Here is a tiny trained network, its code and every weight. The questions are about switching its units off for an input and a class, where a switched-off unit gives its printed mean instead of its output.

import numpy as np


def w(rows, s, z=0):
    codes = np.array(rows[::2]) - 128.0
    scale = np.full(codes.shape[1], s)
    scale[-1] = z or s
    return codes * scale


def f(y):
    return np.maximum(y, 0)


def log_softmax(a):
    a = a - a.max(-1, keepdims=True)
    return a - np.log(np.exp(a).sum(-1, keepdims=True))


def net(x, mask):
    res = np.array(x, float).reshape(1, 5) / 4 @ E
    y = f(res @ A[0][:, :-1].T + A[0][:, -1])
    res = res + np.where(mask, y, B[0][:, -1]) @ B[0][:, :-1]
    return log_softmax(res[-1] @ U[:, :-1].T + U[:, -1])


A, B = {}, {}
E = w([
[1,106,168,158],'x0',
[219,75,118,84],'x1',
[111,94,27,172],'x2',
[70,25,117,113],'x3',
[168,124,148,186],'x4',
],0.012)
A[0] = w([
[211,49,138,210,130],'N1',
[71,125,64,126,233],'N2',
[136,68,202,83,114],'N3',
[216,134,161,127,58],'N4',
[10,54,176,184,186],'N5',
[128,157,67,25,254],'N6',
],0.012,0.0094)
B[0] = w([
[103,29,174,131,198],'N1',
[176,100,141,251,205],'N2',
[229,167,78,116,172],'N3',
[80,62,150,154,182],'N4',
[127,104,168,210,251],'N5',
[183,108,115,220,209],'N6',
],0.015,0.017)
U = w([
[193,133,5,168,189],'0',
[86,135,78,89,23],'1',
[120,31,130,73,1],'2',
[87,114,103,57,33],'3',
[102,217,213,141,129],'4',
[122,73,166,187,200],'5',
],0.013,0.0055)

Each question gives the input, the list of numbers given to net, and the class t.
The units are the neurons (one row each of A and B). Each row of codes is followed by its name. A weight is (code - 128) times the scale printed after its matrix; where a second scale follows, it is the last column's (A, B and U).
mask holds one flag per neuron, in row order. A switched-off neuron (its flag False) gives its mean, the last column of its row in B, instead of its output. The means were averaged over made-up inputs and are rounded, as every weight is.
A unit's drop is (log p(t) with every unit on - log p(t) with that unit switched off) / (log p(t) with every unit on - log p(t) with every unit switched off).
The circuit of an input: a set's keep is (log p(t) with only the set's units on - log p(t) with every unit switched off) / (log p(t) with every unit on - log p(t) with every unit switched off). Starting from all 6 units, units are removed one at a time, each time the one whose removal leaves the highest keep (on an exact tie, the one counted first), for as long as the keep stays at least 0.8.
circuit, biggest first: the units of the circuit, biggest drop first
k most important neurons: the k neurons with the biggest drops, biggest first
drop of u: that unit's drop, to one decimal
input [-4,-6,8,2,-7], class 0: circuit, biggest first => (N1)
input [2,-1,-8,-1,-4], class 0: circuit, biggest first => (N3 N1 N4)
input [-2,0,-5,-3,-5], class 0: circuit, biggest first => (N5 N1)
input [-8,-4,-1,6,0], class 0: 3 most important neurons => (N5 N4 N1)
input [-7,0,-3,6,6], class 2: 2 most important neurons => (N5 N2)
input [-7,1,-3,7,5], class 2: 3 most important neurons => (N5 N2 N1)
input [-2,7,-4,7,2], class 2: 3 most important neurons => (N1 N5 N2)
input [-7,-8,-5,0,-6], class 0: 4 most important neurons => (N5 N1 N6 N4)
input [-8,-3,-7,-4,-6], class 0: 3 most important neurons => (N5 N1 N6)
input [-8,-8,4,4,-4], class 0: 2 most important neurons => (N5 N1)
input [-2,-5,-4,-4,-5], class 4: drop of N4 => 0.1
input [-1,-3,-6,0,6], class 4: drop of N6 => 0.2
input [-3,7,-5,6,4], class 2: drop of N1 => 0.3
input [-7,6,2,-4,0], class 5: circuit, biggest first => (N4)
